Below is a small trained network, with its code and all its weights. Each question gives an input and a class and asks what happens when units are switched off, that is, made to give their printed mean instead of their output.

import numpy as np


def w(rows, s, z=0):
    codes = np.array(rows[::2]) - 128.0
    scale = np.full(codes.shape[1], s)
    scale[-1] = z or s
    return codes * scale


def f(y):
    return np.maximum(y, 0)


def log_softmax(a):
    a = a - a.max(-1, keepdims=True)
    return a - np.log(np.exp(a).sum(-1, keepdims=True))


def net(x, mask):
    res = np.array(x, float).reshape(1, 7) / 4 @ E
    y = f(res @ A[0][:, :-1].T + A[0][:, -1])
    res = res + np.where(mask, y, B[0][:, -1]) @ B[0][:, :-1]
    return log_softmax(res[-1] @ U[:, :-1].T + U[:, -1])


A, B = {}, {}
E = w([
[102,106,176,136,139,155,2,86,195,116],'x0',
[130,88,155,138,108,93,128,105,82,126],'x1',
[132,59,163,131,176,139,129,111,102,152],'x2',
[93,111,165,201,164,163,133,158,160,212],'x3',
[119,190,117,116,121,69,106,87,37,144],'x4',
[172,48,91,117,152,130,155,81,104,56],'x5',
[169,140,120,136,102,163,115,125,124,106],'x6',
],0.011)
A[0] = w([
[57,46,176,219,171,150,72,151,138,174,232],'neuron 1',
[69,37,171,185,145,147,98,178,143,162,179],'neuron 2',
[94,152,80,99,173,94,116,150,99,100,180],'neuron 3',
[103,71,152,196,136,207,141,45,191,20,254],'neuron 4',
[39,254,74,97,88,99,50,172,77,169,218],'neuron 5',
[169,133,35,158,98,68,219,183,8,143,251],'neuron 6',
[47,184,197,155,103,155,123,134,122,149,246],'neuron 7',
[137,61,37,43,107,144,94,148,112,86,213],'neuron 8',
[90,223,160,120,96,162,79,189,100,172,176],'neuron 9',
[224,127,102,77,155,202,152,103,70,102,196],'neuron 10',
],0.008,0.0031)
B[0] = w([
[170,110,137,165,161,200,126,208,110,148,213],'neuron 1',
[171,65,201,162,192,206,184,169,50,199,195],'neuron 2',
[72,141,121,73,131,101,118,90,182,57,163],'neuron 3',
[177,79,178,115,184,126,71,97,134,155,202],'neuron 4',
[48,74,96,182,68,146,129,130,166,73,221],'neuron 5',
[37,153,185,125,180,1,226,111,106,79,247],'neuron 6',
[77,69,111,149,76,232,175,161,168,118,192],'neuron 7',
[249,154,83,85,154,46,121,99,141,59,190],'neuron 8',
[142,69,79,140,82,150,121,205,209,76,199],'neuron 9',
[126,139,83,86,215,79,105,117,126,133,189],'neuron 10',
],0.0083,0.015)
U = w([
[206,109,107,45,164,105,10,38,146,83,213],'0',
[88,124,168,73,171,12,181,70,55,112,2],'1',
[51,97,74,151,30,130,127,179,211,94,58],'2',
[121,62,255,156,169,232,148,217,93,235,168],'3',
],0.0069,0.0007)

Each question gives the input, the list of numbers given to net, and the class t.
The units are the neurons (one row each of A and B). Each row of codes is followed by its name. A weight is (code - 128) times the scale printed after its matrix; where a second scale follows, it is the last column's (A, B and U).
mask holds one flag per neuron, in row order. A switched-off neuron (its flag False) gives its mean, the last column of its row in B, instead of its output. The means were averaged over made-up inputs and are rounded, as every weight is.
A unit's drop is (log p(t) with every unit on - log p(t) with that unit switched off) / (log p(t) with every unit on - log p(t) with every unit switched off).
The circuit of an input: a set's keep is (log p(t) with only the set's units on - log p(t) with every unit switched off) / (log p(t) with every unit on - log p(t) with every unit switched off). Starting from all 10 units, units are removed one at a time, each time the one whose removal leaves the highest keep (on an exact tie, the one counted first), for as long as the keep stays at least 0.8.
circuit, biggest first: the units of the circuit, biggest drop first
unit that matters most: the unit with the biggest drop
top k neurons: the k neurons with the biggest drops, biggest first
drop when u is switched off: that unit's drop, to one decimal
input [6,-6,-8,4,-7,-5,1], class 3: unit that matters most -> neuron 2
input [-6,-8,1,4,-4,-6,6], class 2: top 3 neurons -> (neuron 9; neuron 4; neuron 1)
input [4,8,1,-6,-7,-7,7], class 3: circuit, biggest first -> (neuron 3; neuron 5)
input [-3,5,-5,-7,8,-5,7], class 2: top 2 neurons -> (neuron 5; neuron 9)
input [-1,2,-6,-7,-6,0,-8], class 0: circuit, biggest first -> (neuron 6; neuron 8)
input [-3,-8,-8,-5,0,1,-3], class 1: top 3 neurons -> (neuron 6; neuron 7; neuron 8)
input [-7,5,2,5,-5,7,-5], class 1: top 2 neurons -> (neuron 6; neuron 7)
input [5,-8,-6,0,8,4,-4], class 2: drop when neuron 5 is switched off -> 0.2
input [-4,8,5,-3,7,-8,-2], class 2: top 2 neurons -> (neuron 5; neuron 9)
input [-7,-1,5,1,8,-8,-6], class 2: drop when neuron 5 is switched off -> 0.3
input [-3,-6,-1,-6,3,-3,-5], class 2: drop when neuron 5 is switched off -> 1.6
input [7,-1,-3,-3,-8,-3,-6], class 3: drop when neuron 4 is switched off -> 0.0
